Here is a tiny trained network, its code and every weight. The questions are about switching its units off for an input and a target symbol, where a switched-off unit gives its printed mean instead of its output.

import numpy as np


def w(rows, s, z=0):
    codes = np.array(rows[::2]) - 128.0
    scale = np.full(codes.shape[1], s)
    scale[-1] = z or s
    return codes * scale


def norm(h):
    return h / np.sqrt((h * h).mean(-1, keepdims=True) + 1e-5)


def f(y):
    return np.maximum(y, 0)


def softmax(a):
    e = np.exp(a - a.max(-1, keepdims=True))
    return e / e.sum(-1, keepdims=True)


def log_softmax(a):
    a = a - a.max(-1, keepdims=True)
    return a - np.log(np.exp(a).sum(-1, keepdims=True))


def net(x, mask):
    ids = ['βγδζλξπστφω'.index(c) for c in x.split()]
    T = len(ids)
    res = E[ids] + P[:T]
    r = norm(res)
    for j in range(2):
        rows = slice(4 * j, 4 * j + 4)
        q, k, v = (r @ M[0][rows].T for M in (Q, K, V))
        z = softmax(np.where(np.tri(T) > 0, q @ k.T / 4**0.5, -1e9)) @ v
        o = O[0][rows]
        res = res + np.where(mask[j], z, o[:, -1]) @ o[:, :-1]
    y = f(norm(res) @ A[0][:, :-1].T + A[0][:, -1])
    res = res + np.where(mask[2:18], y, B[0][:, -1]) @ B[0][:, :-1]
    return log_softmax(norm(res)[-1] @ U[:, :-1].T + U[:, -1])


Q, K, V, O, A, B = {}, {}, {}, {}, {}, {}
E = w([
[143,155,123,113,152,170,75,128,154,116],'β',
[143,122,168,108,168,152,81,111,142,105],'γ',
[141,165,154,141,137,160,84,118,156,112],'δ',
[115,111,159,114,98,134,115,147,194,143],'ζ',
[158,156,171,135,135,127,155,163,130,140],'λ',
[127,88,151,112,119,178,140,153,117,159],'ξ',
[103,153,142,113,111,102,121,167,138,89],'π',
[170,140,119,78,168,158,37,127,115,116],'σ',
[182,51,3,181,132,123,209,147,152,85],'τ',
[117,159,149,108,165,148,111,107,137,139],'φ',
[110,148,114,102,113,168,165,118,74,118],'ω',
],0.0024)
P = w([
[30,156,177,219,254,191,55,146,158,113],'0',
[58,154,195,154,237,187,85,148,170,103],'1',
[89,150,174,144,214,176,105,147,162,103],'2',
[107,145,161,122,212,162,122,160,155,101],'3',
[132,144,146,111,181,159,131,159,164,101],'4',
[143,133,154,90,164,154,144,155,164,98],'5',
[160,130,141,82,144,138,152,146,155,95],'6',
[175,141,137,86,115,151,156,149,155,96],'7',
[181,127,138,69,94,140,169,149,156,106],'8',
[199,128,130,75,69,137,188,152,156,120],'9',
[202,127,126,73,38,136,190,163,152,131],'10',
],0.00091)
Q[0] = w([
[177,64,67,181,91,104,131,177,77,45],'h1',
[76,115,146,181,119,97,132,117,110,138],'h1',
[179,135,106,76,114,155,123,143,126,110],'h1',
[81,150,171,144,135,109,124,111,153,179],'h1',
[232,184,229,20,227,252,131,231,247,52],'h2',
[119,179,211,47,251,247,29,79,234,28],'h2',
[16,115,58,193,183,27,26,22,14,152],'h2',
[141,66,21,222,7,6,222,32,11,229],'h2',
],0.0044)
K[0] = w([
[117,116,116,200,186,151,111,110,73,145],'h1',
[98,163,182,124,204,188,57,132,91,127],'h1',
[171,70,47,155,73,90,200,68,207,132],'h1',
[88,168,183,18,79,154,96,146,137,98],'h1',
[167,54,68,165,26,70,246,183,119,133],'h2',
[146,89,117,73,6,84,235,190,96,115],'h2',
[102,235,242,3,159,190,27,132,81,115],'h2',
[86,181,136,143,247,193,22,52,125,127],'h2',
],0.0038)
V[0] = w([
[163,192,197,96,62,88,119,161,66,161],'h1',
[215,68,20,190,131,74,193,137,166,110],'h1',
[119,162,119,165,185,164,177,175,42,131],'h1',
[207,138,164,24,162,114,181,93,163,192],'h1',
[185,178,90,99,148,7,121,53,195,85],'h2',
[176,116,132,131,236,194,157,49,62,181],'h2',
[174,195,204,140,166,102,129,182,165,181],'h2',
[95,210,125,103,158,121,166,97,33,32],'h2',
],0.0019)
O[0] = w([
[123,136,142,107,179,137,100,222,102,5,100],'h1',
[152,185,201,63,172,99,95,106,186,179,4],'h1',
[199,108,81,148,193,119,184,140,120,168,159],'h1',
[68,128,155,193,197,169,58,146,95,160,155],'h1',
[89,181,54,208,188,131,86,149,200,172,91],'h2',
[147,196,138,83,52,213,150,147,87,218,125],'h2',
[173,163,225,150,130,54,128,100,163,178,210],'h2',
[89,227,99,148,37,49,154,201,78,107,137],'h2',
],0.0023,0.003)
A[0] = w([
[134,154,189,178,97,111,105,113,77,101,135],'n1',
[90,125,68,170,114,149,141,121,152,86,135],'n2',
[166,89,113,134,146,144,123,144,172,100,111],'n3',
[91,135,102,125,76,144,129,172,77,91,2],'n4',
[93,138,111,158,132,91,138,122,48,74,110],'n5',
[230,192,209,121,142,52,92,122,117,181,27],'n6',
[113,126,60,107,116,151,153,165,89,130,97],'n7',
[143,166,124,63,74,45,127,125,182,141,99],'n8',
[155,106,97,88,160,119,71,144,123,113,100],'n9',
[111,155,107,109,157,119,141,216,103,73,98],'n10',
[208,157,174,99,108,44,138,115,133,172,76],'n11',
[88,156,134,128,126,125,107,155,180,150,173],'n12',
[100,123,85,207,133,4,77,148,82,16,10],'n13',
[124,183,106,135,100,138,156,119,97,161,156],'n14',
[153,118,161,156,172,169,142,96,168,145,134],'n15',
[180,141,178,136,97,101,150,149,181,137,211],'n16',
],0.0035,0.0026)
B[0] = w([
[126,97,64,106,127,105,179,148,142,184,221],'n1',
[193,124,132,133,151,106,131,127,52,131,173],'n2',
[88,151,159,142,94,103,127,101,101,132,169],'n3',
[148,101,43,52,140,50,70,64,110,104,141],'n4',
[118,151,115,89,102,132,101,171,175,38,171],'n5',
[225,160,204,93,179,25,83,245,99,163,209],'n6',
[83,153,130,162,130,93,66,114,156,159,153],'n7',
[26,179,163,125,151,239,101,142,201,83,136],'n8',
[82,111,126,156,144,104,186,112,128,141,143],'n9',
[83,154,46,101,129,147,131,107,92,99,178],'n10',
[118,179,166,30,83,122,16,117,170,170,178],'n11',
[177,107,138,116,144,125,170,104,92,121,179],'n12',
[72,183,174,144,162,252,209,227,184,108,210],'n13',
[104,130,188,139,119,93,132,92,148,116,191],'n14',
[125,133,113,135,79,84,108,166,146,108,245],'n15',
[109,116,110,107,210,172,109,101,111,107,252],'n16',
],0.0035,0.0029)
U = w([
[205,166,210,57,191,36,76,214,99,190,167],'β',
[63,184,39,30,32,31,119,83,44,53,109],'γ',
[84,139,77,189,192,207,25,85,47,182,111],'δ',
[73,60,69,163,27,158,81,211,166,220,82],'ζ',
[193,14,197,44,87,220,216,99,13,128,44],'λ',
[42,19,208,167,165,76,34,62,193,34,79],'ξ',
[27,212,224,198,87,76,215,51,85,215,148],'π',
[221,89,16,195,208,78,228,74,115,153,252],'σ',
[57,199,139,140,170,202,211,238,188,40,147],'τ',
[233,218,162,228,41,179,53,92,80,58,119],'φ',
[163,189,87,76,121,166,117,23,253,167,19],'ω',
],0.0043,0.0014)

Each question gives the input, a string of symbols that net reads in full, and the target symbol t.
The units are the heads (4 rows each of Q, K, V and O) and the neurons (one row each of A and B). Each row of codes is followed by its name. A weight is (code - 128) times the scale printed after its matrix; where a second scale follows, it is the last column's (O, A, B and U).
mask holds one flag per unit, heads first, then neurons. A switched-off unit (its flag False) gives its mean, the last column of its rows in O or B, instead of its output. The means were averaged over made-up inputs and are rounded, as every weight is.
A unit's drop is (log p(t) with every unit on - log p(t) with that unit switched off) / (log p(t) with every unit on - log p(t) with every unit switched off).
The circuit of an input: a set's keep is (log p(t) with only the set's units on - log p(t) with every unit switched off) / (log p(t) with every unit on - log p(t) with every unit switched off). Starting from the 12 units with the biggest drops (on a tie, the unit counted first), units are removed one at a time, each time the one whose removal leaves the highest keep (on an exact tie, the one counted first), for as long as the keep stays at least 0.8.
circuit, biggest first: the units of the circuit, biggest drop first
unit that matters most: the unit with the biggest drop
k most important neurons: the k neurons with the biggest drops, biggest first
which heads matter: for each layer, one digit per head in row order, 1 if its drop is at least 0.15 and else 0, layers parted by /
drop when u is switched off: that unit's drop, to one decimal
input ξ φ φ φ φ σ, target λ: which heads matter -> 01
input λ ω φ, target γ: which heads matter -> 01
input π π ξ β ξ φ φ, target λ: circuit, biggest first -> h2
input τ λ λ τ δ φ τ, target ω: which heads matter -> 10
input δ λ φ φ τ φ ξ β, target ω: which heads matter -> 11
input δ φ β π σ τ δ φ, target ω: circuit, biggest first -> h1, n6, h2, n13
input φ φ δ φ π φ σ ζ, target ξ: circuit, biggest first -> h2, n3
input λ ζ π β φ β φ λ λ ζ φ, target ξ: which heads matter -> 01
input ξ σ φ λ ζ π ω φ, target γ: circuit, biggest first -> h2, n4
input π ζ ζ τ φ, target δ: circuit, biggest first -> h2, n13
input τ β π, target γ: circuit, biggest first -> h2, h1, n10, n13
input φ ω π λ δ φ ζ τ ω φ β, target ω: circuit, biggest first -> h1, h2, n6, n13
input φ σ δ, target σ: which heads matter -> 10
input σ δ φ φ φ φ σ φ π π δ, target τ: circuit, biggest first -> h2, n13
input φ π τ λ δ δ γ, target ξ: 3 most important neurons -> n13, n6, n1
input φ φ β φ π φ π ζ λ ω, target γ: which heads matter -> 00
input φ ω γ, target γ: which heads matter -> 01
input β τ γ, target ξ: which heads matter -> 11
input φ φ ω, target γ: circuit, biggest first -> n4, h2
input φ σ δ φ, target π: 2 most important neurons -> n6, n13
input φ τ φ β λ β δ τ φ φ, target ω: unit that matters most -> h1
input φ δ τ ζ, target λ: 2 most important neurons -> n12, n6
input λ ζ δ σ π ζ, target ξ: drop when n13 is switched off -> 0.1
input δ λ β, target β: drop when h2 is switched off -> 2.7
